Each row is followed by roughly how far along a hidden order it lies, from 0 to 20. A new part has a new order.
[ 50   2  20  31 -16  82   6   0   1  43 -22 -14  27 -61   2 -33  -7   7
   9  31   1   5  10 -14  51 -35 -34 -12  31  15] | 17
[-30  -5   7 -18 -15 -32   1  -9  -4 -18   9  18  29  37 -24  16  22   3
 -16 -13 -15 -18  35  -8 -24 -14  14   7   4 -29] | 8
[ 69   3   8  13 -17  58   1   0   3  20 -19 -32  25 -71   6 -27 -25   2
   2  22  -3  18  -7   0  55 -70 -49 -16  31  16] | 18
[ 51   2  13  22 -39  66  11  -7   3  24 -18 -18  75 -59  -8 -21  10  10
  -1  14  -4  -7  40 -11  44 -34 -31  -8  44  -9] | 20
[ 13   0  24  42   3  55  13   5  12  61 -14  -4 -12 -54  17 -28  11  12
   9  25  22  -3   8 -33  39 -74  -4   9  -6  35] | 12
[ 11  -4  44  37   4  56   7   4  -1  51 -22   6 -17 -33   3 -31   3  15
  11  40  14   1  13 -37  34 -78 -10   7 -20  33] | 10
[-37 -17  16  -2 -16  14   4  -7 -14 -25   1  14  61  26 -12  10   4   7
  -4  -2 -23 -16  36  -5 -19 -24  -1   5  13 -29] | 10
[-32  -9  10 -32  27 -40 -13   3  -3 -37  -9  16 -39  63 -15  19 -14  -1
 -11  15 -20  13 -20  -3 -31  30  -2   9 -41   7] | 0
[ 42  -4  30  25 -28  69  10  -3   7  33 -30 -10  45 -58 -10 -21  -6  12
  -3  34 -13  -2  30 -22  54 -40 -35  -1  39   6] | 19
[ 46  -3   8   1 -38  35   5 -11  -3   1 -10 -17  72 -49 -17 -10  -1   7
  -4  -5 -22  -8  38   5  27 -18 -30 -13  46 -27] | 19
[-42  -8   3 -23  16 -40  -8   0 -15 -37   2  22  -7  55 -14  15 -14  -3
  -3   2 -21  -3  -4   6 -34  11  13   1 -16 -12] | 3
[-28  -8   5 -26  15 -38 -16   0 -29 -41  -4  28  -1  44 -24  17 -29  -5
   2  10 -24  -3  -2  12 -35  26   9  -7 -16 -17] | 4
[-21  -9  10   5 -24 -13  10 -11  -5   2  11  14  59  15 -12   8  33  10
 -10 -15  -9 -28  52 -19 -13 -51  19   8  17 -34] | 11
[-28  -4   7  -1  -9 -18   0  -6  -9 -14   5  23  39  26 -26  12  12   3
 -10  -3 -19 -23  35  -2 -19 -20  20   3  25 -28] | 9
[-48 -12  -7  -9  -5 -43  -1  -2  -8 -24   5  19   8  43  -8  17  -5   0
  -7  -7 -18  -9   4   8 -35   7  19   5  -7 -20] | 5
[-44  -3  36   4  21  -2  -4   2   3  15  -9  33 -44  54 -15   5  19   9
  -7  20   5   0   7 -28 -10 -40   5  19 -55  17] | 1
[ 79  -1   6  10 -34  61  -2  -6 -14  12 -23 -10  67 -53 -19 -19 -16   4
   2  20 -26  -7  31  11  33 -13 -36 -19  79  -4] | 20
[ 65   1  14  19   5  71  -2   4  -8  21 -32 -22  12 -64   4 -33 -42   3
  16  39  -5  18 -13  -1  49  -4 -46 -18  21  33] | 17
[-27 -11   5   3 -23 -11  12  -8   2  -1   2  14  48  21 -10  10  20   9
 -12  -8 -15 -25  39 -10  -5 -14  17  13  19 -25] | 11
[  9   0  26   0  34   7 -12   9   0   4 -26   8 -66  14  -7 -11 -24  -2
   1  47   3  24 -36 -10   8   9 -30  -3 -45  39] | 4
[-16  -9  13   2 -20  -2   8  -9  -9  -6  -1   7  54   7 -14  -2   8   7
  -7  -4 -20 -22  36  -5  -6 -28  11   0  24 -27] | 12
[-60 -15  46  15  20  12   9   5  20  33 -18  13 -45  43   1   5  24  14
 -11  30   8   4   6 -43   3 -57  -2  29 -50  29] | 3
[ -3  -9  42  36   6  46   9   3   8  54 -19   7 -20  -1   6 -18  15  14
   2  34  13   7   2 -43  27 -73 -15  16 -34  35] | 8
[-50 -11  -5 -19   1 -45   3  -3   2 -18  15  14   1  54  -5  23  15   0
 -12 -17 -11 -12  12   1 -40   9  25  10  -5 -22] | 4
[ 10   3  16  46  -8  58  16   1  16  74   2 -13 -15 -48  24 -23  33  13
   7   8  36  -2  13 -34  34 -76 -11  14 -18  28] | 11
[-74 -11  11  -8  17 -44   0   3   8 -10   0  33 -28  73 -12  22  11   2
 -14  10 -11 -10  10 -16 -34  -1  30  19 -28   0] | 1
[-26  -3  -3 -22  19 -46 -15   3 -16 -40   2  28 -21  48 -22  15 -18  -7
  -1   5 -18  -2  -6  12 -40  32  15  -3 -15  -5] | 2
[-14  -3   3  -2 -14 -19   0  -5 -10 -17   5  22  33  21 -20  10   6   1
  -6  -9 -16 -23  32   0 -14 -10  22   1  16 -27] | 9
[ 17  -6  48  24   2  47   5   2   3  51 -20  32 -19 -12  -8 -22  16  13
   0  39   7   5  16 -42  38 -66 -25   7 -20  31] | 9
[-29  -9  32  18  16  19   6   8   7  45 -13  12 -42  -6  12 -10   6  10
   4  28  13   7  -9 -32   7 -41  -4  17 -43  12] | 4
[-71 -10  16  11  16 -21   9   5  15  29   7  30 -42  66   7  10  34  10
  -8   7  16 -12   8 -35 -28 -42  36  32 -55  15] | 0
[ 10  -5  36  37  -8  65  12   2   9  57 -25  -2   0 -36   3 -28  16  16
   5  34  10  -1  20 -37  46 -75 -23   7   0  31] | 13
[-22  -6  32   3  25   1  -1   4  10  18 -13  16 -55  33  -3  -1  11   5
  -6  27   8   9  -8 -28  -2 -43  -8  15 -50  27] | 2
[  7   0  45  13  23  32  -9   8 -11  29 -24  26  13  18 -18 -20 -13   6
  11  51  11   5  -6 -30  14 -39 -19   0 -34  38] | 5
[-59 -21  53   6  27   9  -4   6  -7   5 -31  46 -48  66 -24   1  -6  11
  -7  55 -22   0   3 -40 -20 -46   5  20 -54  24] | 0
[ -4  -7  43  14  19  36  -2   6   1  20 -31  12 -42  10  -8 -15  -8   7
   2  48   0  18 -15 -31  23 -32 -28   6 -41  38] | 6
[-18  -5  11 -19  -1 -33  -8  -5 -14 -35   1  21  20  39 -26  14  -1  -1
 -10   3 -24 -12  17   6 -21  13  16  -1   3 -24] | 6
[-48  -4  -9 -16  13 -49   1   0   6   6  19  11 -22  49   2  24  19  -4
 -10 -23   2  -5  -3   2 -39  12  24  12 -27 -11] | 1
[-52 -15  28 -10  25 -31  -9   2 -16 -18 -12  37 -39  63 -16  11  -9   6
  -3  28 -15   0   0 -14 -38 -16   1  10 -44   5] | 0
[-37 -10  30  10  27  -4  -3   5  -7  27 -12  21 -47  45  -2  -5   0   7
   4  30   5   8  -6 -22 -11 -35  -4  12 -51  25] | 2
[-65 -17  32 -16  17 -37   3   0   9 -20  -5  33 -24  83 -20  23  26   7
 -21  13 -13  -4  16 -24 -33 -19  19  25 -28  -5] | 1
[ 16   0  29  17  20  46  -4   8  -6  30 -24   6 -44  -6  -3 -23 -14   5
  13  45   7  16 -16 -19  26 -27 -21  -1 -27  29] | 7
[-48  -7   0 -17  -2 -38   1  -5   0 -24   4  21  12  51 -20  20  13   3
 -16 -12 -17 -13  20   0 -25   0  20  10  -2 -25] | 6
[ -1   1   9 -27  33 -35 -15   5  -5 -31  -4  12 -53  49 -12  14 -10  -7
  -4  15  -6  18 -23   9 -33  31  -5   1 -50   9] | 0
[-64 -12  22 -12  19 -38   1  -1   6  -1   5  22 -31  70  -7  17  25   7
 -12   2   7  -2   7 -21 -31 -28  16  24 -49  -3] | 0
[ 44  -1  37  37 -13  71  10  -2   5  45 -27  -6  13 -37  -4 -28   9  14
   4  32   8   4  17 -33  48 -58 -35   3   4  23] | 15
[ 31  -4 -13   7 -35  28  11  -7   1   1   1 -19  73 -49  -3  -8  -1   5
  -1 -13 -14 -22  32  13  17 -18 -12 -11  57 -26] | 19
[ 47   2  12  37 -38  65  15  -6   3  46  -9 -10  61 -66   2 -28  16  13
   5   6   8 -16  44 -15  46 -64 -12  -5  45  -2] | 20
[-34  -6   7 -24  15 -33 -11  -1  -6 -30  -2  23 -21  68 -26  24   0  -3
 -15   6 -21  -2  -4   1 -35  22   9   7 -27 -10] | 2
[ 73   1   1  17 -26  60   1  -2 -13  14 -19 -22  53 -73  -2 -29 -29   3
  13  20 -12   2  10   8  43 -16 -39 -22  47   1] | 20
[ 64   1 -11  10 -28  46   0  -3 -13   4 -15 -29  59 -65   2 -26 -35   1
  13  17 -12   2  13  17  38   4 -30 -25  53  -6] | 20
[ 17  -2  26  52 -15  75  17   2  11  66 -21  -3  20 -66   9 -30  12  16
   8  28  15 -11  28 -34  47 -79 -12   7  17  20] | 16
[-61 -12  34  -3  18 -21   2   1  11   2  -4  29 -39  68 -11  14  28   7
 -14  12   4  -3  11 -28 -26 -33  12  24 -56   7] | 0
[ 55   3  44  25  -8  60   0  -1 -16  33 -31  -2  19 -39 -12 -35 -11  13
  12  51   1  14  12 -21  41 -60 -49  -8   1  20] | 14
[ 51  -1  -5  10 -35  49   4  -8  -6   5 -10 -17  69 -62 -10 -24 -14   3
   4  17 -16 -11  26  10  32  -4 -23 -19  54 -17] | 20
[-23  -1  15   3  24 -13  -3   6   3  21  -2  18 -60  34   0   2  11   1
   2  15  16   5 -15 -18 -13 -17   8  10 -45  26] | 1
[ 16  -3  24  51 -36  80  24  -6  17  70 -10 -13  52 -64   9 -27  31  18
  -2   7  12 -14  48 -37  49 -91 -15  12  33   1] | 19
[-26  -9   6 -15  -3 -33  -9  -2 -20 -41  -3  23  10  38 -29  10 -14  -4
  -6  10 -32 -12  11  -7 -25  11  10  -1   7 -21] | 7
